Below are the code and all the weights of a small trained network. Each question names an input and a target symbol and asks about switching units off, where a switched-off unit gives its printed mean instead of its output.

import numpy as np


def w(rows, s, z=0):
    codes = np.array(rows[::2]) - 128.0
    scale = np.full(codes.shape[1], s)
    scale[-1] = z or s
    return codes * scale


def norm(h):
    return h / np.sqrt((h * h).mean(-1, keepdims=True) + 1e-5)


def f(y):
    return y / 2 * (1 + np.tanh(0.7978845608 * (y + 0.044715 * y**3)))


def softmax(a):
    e = np.exp(a - a.max(-1, keepdims=True))
    return e / e.sum(-1, keepdims=True)


def log_softmax(a):
    a = a - a.max(-1, keepdims=True)
    return a - np.log(np.exp(a).sum(-1, keepdims=True))


def net(x, mask):
    ids = ['αβγζηλξπστφψω'.index(c) for c in x.split()]
    T = len(ids)
    res = E[ids] + P[:T]
    q, k, v = (norm(res) @ M[0].T for M in (Q, K, V))
    z = softmax(np.where(np.tri(T) > 0, q @ k.T / 4**0.5, -1e9)) @ v
    res = res + np.where(mask[0], z, O[0][:, -1]) @ O[0][:, :-1]
    y = f(norm(res) @ A[0][:, :-1].T + A[0][:, -1])
    res = res + np.where(mask[1:13], y, B[0][:, -1]) @ B[0][:, :-1]
    return log_softmax(norm(res)[-1] @ U[:, :-1].T + U[:, -1])


Q, K, V, O, A, B = {}, {}, {}, {}, {}, {}
E = w([
[153,191,135,165,185,184,138,95,168],'α',
[120,99,169,169,56,135,139,151,103],'β',
[149,154,146,23,167,148,137,162,150],'γ',
[2,135,80,102,176,141,148,128,200],'ζ',
[111,164,165,156,91,212,189,88,66],'η',
[131,155,156,19,180,143,153,179,117],'λ',
[4,158,90,114,152,156,104,117,219],'ξ',
[151,177,168,31,152,147,128,154,111],'π',
[148,182,145,4,157,150,138,149,157],'σ',
[149,136,158,20,143,158,125,182,119],'τ',
[182,62,168,124,159,63,64,109,139],'φ',
[134,124,123,11,144,171,133,67,105],'ψ',
[163,143,107,45,171,107,210,78,111],'ω',
],0.0027)
P = w([
[75,111,251,188,139,120,159,113,213],'0',
[97,114,237,175,137,120,141,116,181],'1',
[105,109,211,163,132,129,135,110,168],'2',
[105,110,186,148,137,130,132,118,154],'3',
[108,113,164,138,135,130,126,124,143],'4',
[110,114,143,133,137,131,123,126,131],'5',
[113,112,122,127,138,131,119,131,121],'6',
[116,112,98,120,134,132,113,136,116],'7',
[118,113,79,112,134,133,107,144,109],'8',
[123,115,64,105,133,131,104,148,101],'9',
],0.0017)
Q[0] = w([
[129,127,145,58,146,101,124,155,160],'head 1',
[129,158,132,1,163,150,147,164,133],'head 1',
[149,114,144,131,162,110,86,120,147],'head 1',
[144,112,138,84,109,114,113,166,99],'head 1',
],0.0074)
K[0] = w([
[160,99,75,86,152,93,95,137,128],'head 1',
[172,128,3,97,165,134,99,110,55],'head 1',
[146,106,148,153,155,103,114,115,161],'head 1',
[140,82,114,121,76,96,100,109,76],'head 1',
],0.0073)
V[0] = w([
[147,146,63,59,162,49,202,3,75],'head 1',
[53,4,126,30,16,145,50,122,30],'head 1',
[55,183,143,153,87,207,251,110,61],'head 1',
[108,231,94,77,100,249,132,173,116],'head 1',
],0.0018)
O[0] = w([
[126,116,158,179,116,81,214,66,132,65],'head 1',
[119,144,252,123,144,193,107,75,209,2],'head 1',
[166,77,132,115,176,68,100,106,143,55],'head 1',
[107,86,155,132,116,70,61,141,145,15],'head 1',
],0.0031,0.00082)
A[0] = w([
[152,85,129,141,146,75,92,117,165,123],'neuron 1',
[111,88,158,183,108,3,96,149,177,6],'neuron 2',
[116,155,139,200,156,161,130,74,166,32],'neuron 3',
[113,119,123,137,164,124,144,144,87,150],'neuron 4',
[61,169,91,96,141,161,139,94,136,214],'neuron 5',
[158,153,120,165,160,129,131,115,138,105],'neuron 6',
[149,146,129,126,111,98,222,95,119,31],'neuron 7',
[161,126,114,87,141,173,119,112,110,73],'neuron 8',
[34,154,116,204,51,143,191,148,119,16],'neuron 9',
[148,112,131,141,134,118,151,81,101,95],'neuron 10',
[122,106,158,158,105,144,108,70,129,88],'neuron 11',
[132,136,172,107,124,122,111,157,137,200],'neuron 12',
],0.0059,0.0019)
B[0] = w([
[111,107,157,151,70,142,154,160,104,175],'neuron 1',
[17,148,169,114,205,92,157,127,144,124],'neuron 2',
[24,110,160,112,142,54,147,171,142,170],'neuron 3',
[171,132,132,151,89,126,99,101,182,167],'neuron 4',
[147,77,180,187,85,108,123,154,99,246],'neuron 5',
[77,79,172,81,91,144,129,117,93,163],'neuron 6',
[53,81,92,131,123,164,126,130,90,118],'neuron 7',
[50,153,128,134,162,89,163,139,178,200],'neuron 8',
[4,76,224,99,161,50,165,170,150,137],'neuron 9',
[132,150,83,132,130,144,85,143,134,156],'neuron 10',
[194,136,94,123,117,126,121,154,135,176],'neuron 11',
[78,105,75,167,105,113,126,101,93,252],'neuron 12',
],0.0038,0.002)
U = w([
[23,95,190,145,163,52,153,144,154,168],'α',
[166,56,162,231,53,140,65,179,61,39],'β',
[190,127,32,175,82,153,94,148,218,187],'γ',
[126,200,77,167,233,124,106,85,205,254],'ζ',
[132,121,110,105,126,114,136,141,155,76],'η',
[196,105,128,91,234,83,149,168,108,115],'λ',
[143,126,119,116,154,122,132,137,132,80],'ξ',
[114,193,120,115,154,86,74,85,56,113],'π',
[163,176,117,63,57,2,156,119,119,122],'σ',
[93,131,136,29,122,174,22,142,125,107],'τ',
[133,217,168,125,104,224,208,177,103,119],'φ',
[170,102,212,107,132,172,138,4,189,131],'ψ',
[91,74,42,119,131,159,211,61,80,131],'ω',
],0.0068,0.0044)

Each question gives the input, a string of symbols that net reads in full, and the target symbol t.
The units are the heads (4 rows each of Q, K, V and O) and the neurons (one row each of A and B). Each row of codes is followed by its name. A weight is (code - 128) times the scale printed after its matrix; where a second scale follows, it is the last column's (O, A, B and U).
mask holds one flag per unit, heads first, then neurons. A switched-off unit (its flag False) gives its mean, the last column of its rows in O or B, instead of its output. The means were averaged over made-up inputs and are rounded, as every weight is.
A unit's drop is (log p(t) with every unit on - log p(t) with that unit switched off) / (log p(t) with every unit on - log p(t) with every unit switched off).
The circuit of an input: a set's keep is (log p(t) with only the set's units on - log p(t) with every unit switched off) / (log p(t) with every unit on - log p(t) with every unit switched off). Starting from the 12 units with the biggest drops (on a tie, the unit counted first), units are removed one at a time, each time the one whose removal leaves the highest keep (on an exact tie, the one counted first), for as long as the keep stays at least 0.8.
circuit, biggest first: the units of the circuit, biggest drop first
unit that matters most: the unit with the biggest drop
top k neurons: the k neurons with the biggest drops, biggest first
drop of u: that unit's drop, to one decimal
input φ σ τ λ η α ω φ τ ξ, target α: unit that matters most	neuron 9
input α σ η ω φ φ σ, target φ: circuit, biggest first	[head 1; neuron 9]
input α η ω φ φ ξ ξ α, target β: top 3 neurons	[neuron 6; neuron 5; neuron 9]
input η λ π φ η η η φ φ, target γ: top 3 neurons	[neuron 5; neuron 2; neuron 3]
input ω α σ τ φ, target α: top 2 neurons	[neuron 2; neuron 1]
input η φ ω η φ γ ω π σ, target ω: top 4 neurons	[neuron 7; neuron 3; neuron 11; neuron 9]
input α φ σ ξ φ, target β: top 4 neurons	[neuron 1; neuron 3; neuron 7; neuron 9]
input η φ φ, target β: top 2 neurons	[neuron 11; neuron 9]
input η α η α, target β: top 4 neurons	[neuron 6; neuron 9; neuron 1; neuron 8]
input η φ φ β η, target β: top 3 neurons	[neuron 11; neuron 3; neuron 2]
input φ π β φ ω φ, target γ: top 4 neurons	[neuron 2; neuron 5; neuron 8; neuron 11]
input τ η φ η σ γ, target σ: top 2 neurons	[neuron 7; neuron 10]
input γ φ β, target α: top 2 neurons	[neuron 9; neuron 5]
input γ η φ η ω σ τ, target ω: top 4 neurons	[neuron 12; neuron 11; neuron 3; neuron 9]
input σ β λ η π π, target π: top 2 neurons	[neuron 12; neuron 3]
input ζ η φ λ τ β, target α: unit that matters most	neuron 2
input τ η φ λ φ ψ φ φ α, target α: top 2 neurons	[neuron 3; neuron 6]
input φ φ ω, target ω: drop of neuron 7	1.1
input π τ φ φ ψ φ τ φ η, target α: drop of neuron 9	1.1
input λ α η β τ σ φ φ σ σ, target φ: drop of neuron 3	0.3
input φ η φ α φ γ φ, target ζ: drop of neuron 7	0.0
